Here is a tiny trained network, its code and every weight. The questions are about switching its units off for an input and a target symbol, where a switched-off unit gives its printed mean instead of its output.

import numpy as np


def w(rows, s, z=0):
    codes = np.array(rows[::2]) - 128.0
    scale = np.full(codes.shape[1], s)
    scale[-1] = z or s
    return codes * scale


def norm(h):
    return h / np.sqrt((h * h).mean(-1, keepdims=True) + 1e-5)


def f(y):
    return y / 2 * (1 + np.tanh(0.7978845608 * (y + 0.044715 * y**3)))


def softmax(a):
    e = np.exp(a - a.max(-1, keepdims=True))
    return e / e.sum(-1, keepdims=True)


def log_softmax(a):
    a = a - a.max(-1, keepdims=True)
    return a - np.log(np.exp(a).sum(-1, keepdims=True))


def net(x, mask):
    ids = ['αβγδεζηθμξπστφψ'.index(c) for c in x.split()]
    T = len(ids)
    res = E[ids] + P[:T]
    r = norm(res)
    for j in range(3):
        rows = slice(2 * j, 2 * j + 2)
        q, k, v = (r @ M[0][rows].T for M in (Q, K, V))
        z = softmax(np.where(np.tri(T) > 0, q @ k.T / 2**0.5, -1e9)) @ v
        o = O[0][rows]
        res = res + np.where(mask[j], z, o[:, -1]) @ o[:, :-1]
    y = f(norm(res) @ A[0][:, :-1].T + A[0][:, -1])
    res = res + np.where(mask[3:11], y, B[0][:, -1]) @ B[0][:, :-1]
    return log_softmax(norm(res)[-1] @ U[:, :-1].T + U[:, -1])


Q, K, V, O, A, B = {}, {}, {}, {}, {}, {}
E = w([
[80,183,71,191],'α',
[68,90,102,148],'β',
[111,172,181,101],'γ',
[109,123,199,92],'δ',
[90,108,115,129],'ε',
[84,103,107,138],'ζ',
[85,106,90,154],'η',
[109,53,99,249],'θ',
[100,148,100,156],'μ',
[211,110,172,120],'ξ',
[212,143,173,175],'π',
[115,100,147,110],'σ',
[93,114,115,126],'τ',
[99,183,151,56],'φ',
[100,104,151,140],'ψ',
],0.019)
P = w([
[87,203,126,214],'0',
[175,97,103,115],'1',
[82,62,97,44],'2',
[39,121,254,126],'3',
[178,95,107,117],'4',
[105,94,85,62],'5',
[63,159,158,145],'6',
],0.017)
Q[0] = w([
[90,39,109,124],'head 1',
[1,39,183,112],'head 1',
[66,144,53,89],'head 2',
[226,35,133,202],'head 2',
[69,107,130,203],'head 3',
[228,84,178,205],'head 3',
],0.016)
K[0] = w([
[122,100,105,107],'head 1',
[138,60,117,2],'head 1',
[77,178,81,139],'head 2',
[170,79,105,127],'head 2',
[82,112,151,187],'head 3',
[176,108,146,191],'head 3',
],0.024)
V[0] = w([
[84,136,95,183],'head 1',
[112,165,130,203],'head 1',
[78,96,204,112],'head 2',
[73,77,130,238],'head 2',
[189,80,67,87],'head 3',
[55,143,185,249],'head 3',
],0.017)
O[0] = w([
[126,187,93,134,114],'head 1',
[147,200,88,79,21],'head 1',
[170,207,142,189,206],'head 2',
[210,156,147,6,253],'head 2',
[130,39,77,179,50],'head 3',
[164,146,182,127,17],'head 3',
],0.012,0.0052)
A[0] = w([
[130,98,166,147,80],'neuron 1',
[253,99,117,79,124],'neuron 2',
[106,62,152,107,42],'neuron 3',
[170,194,207,197,75],'neuron 4',
[144,51,81,115,70],'neuron 5',
[168,121,65,154,17],'neuron 6',
[100,101,153,194,214],'neuron 7',
[148,122,81,107,4],'neuron 8',
],0.016,0.0025)
B[0] = w([
[160,130,117,68,160],'neuron 1',
[57,25,207,192,217],'neuron 2',
[178,159,52,196,215],'neuron 3',
[53,199,129,2,254],'neuron 4',
[201,217,181,111,226],'neuron 5',
[152,42,148,81,134],'neuron 6',
[62,153,132,121,229],'neuron 7',
[167,65,141,112,144],'neuron 8',
],0.018,0.0061)
U = w([
[116,246,171,104,218],'α',
[50,124,165,130,169],'β',
[51,157,33,198,241],'γ',
[77,143,129,212,90],'δ',
[199,180,126,200,73],'ε',
[126,97,132,142,66],'ζ',
[115,106,121,136,3],'η',
[121,104,136,145,11],'θ',
[121,67,124,95,52],'μ',
[151,113,100,124,27],'ξ',
[127,100,115,136,43],'π',
[124,96,74,188,77],'σ',
[203,185,71,168,136],'τ',
[146,96,16,45,118],'φ',
[143,129,134,158,40],'ψ',
],0.012,0.0039)

Each question gives the input, a string of symbols that net reads in full, and the target symbol t.
The units are the heads (2 rows each of Q, K, V and O) and the neurons (one row each of A and B). Each row of codes is followed by its name. A weight is (code - 128) times the scale printed after its matrix; where a second scale follows, it is the last column's (O, A, B and U).
mask holds one flag per unit, heads first, then neurons. A switched-off unit (its flag False) gives its mean, the last column of its rows in O or B, instead of its output. The means were averaged over made-up inputs and are rounded, as every weight is.
A unit's drop is (log p(t) with every unit on - log p(t) with that unit switched off) / (log p(t) with every unit on - log p(t) with every unit switched off).
The circuit of an input: a set's keep is (log p(t) with only the set's units on - log p(t) with every unit switched off) / (log p(t) with every unit on - log p(t) with every unit switched off). Starting from all 11 units, units are removed one at a time, each time the one whose removal leaves the highest keep (on an exact tie, the one counted first), for as long as the keep stays at least 0.8.
units of the circuit, in order: the units of the circuit, biggest drop first
most important unit: the unit with the biggest drop
top k neurons: the k neurons with the biggest drops, biggest first
heads that matter: for each layer, one digit per head in row order, 1 if its drop is at least 0.15 and else 0, layers parted by /
input γ γ θ μ φ ε, target τ: top 4 neurons : neuron 5; neuron 4; neuron 2; neuron 3
input γ φ α, target τ: most important unit : neuron 3
input φ γ σ φ ε φ, target γ: units of the circuit, in order : head 2; head 1; neuron 3
input γ φ ξ ζ γ ψ, target τ: units of the circuit, in order : neuron 3; neuron 4
input γ γ τ ψ φ δ, target τ: top 2 neurons : neuron 5; neuron 3
input α φ δ, target φ: heads that matter : 011
input φ μ δ, target γ: heads that matter : 010
input σ φ ψ γ ε, target ε: heads that matter : 110
input γ φ η, target τ: units of the circuit, in order : neuron 5; neuron 4; neuron 3
input φ ε ε, target γ: units of the circuit, in order : head 2; neuron 3
input σ ξ ψ φ ε, target ε: top 2 neurons : neuron 5; neuron 4
input μ φ φ θ, target α: heads that matter : 001
input γ φ γ φ φ σ, target τ: top 4 neurons : neuron 5; neuron 2; neuron 3; neuron 4
input α γ φ φ φ, target φ: units of the circuit, in order : head 3
input α φ φ φ π ξ, target φ: heads that matter : 110
input ε ε δ φ φ, target φ: heads that matter : 101
input φ φ φ μ α ε, target γ: heads that matter : 010
input φ γ α φ τ, target τ: top 4 neurons : neuron 5; neuron 3; neuron 4; neuron 2
input φ μ η, target γ: units of the circuit, in order : head 2; neuron 4; neuron 2
input φ τ ψ, target γ: top 2 neurons : neuron 3; neuron 7
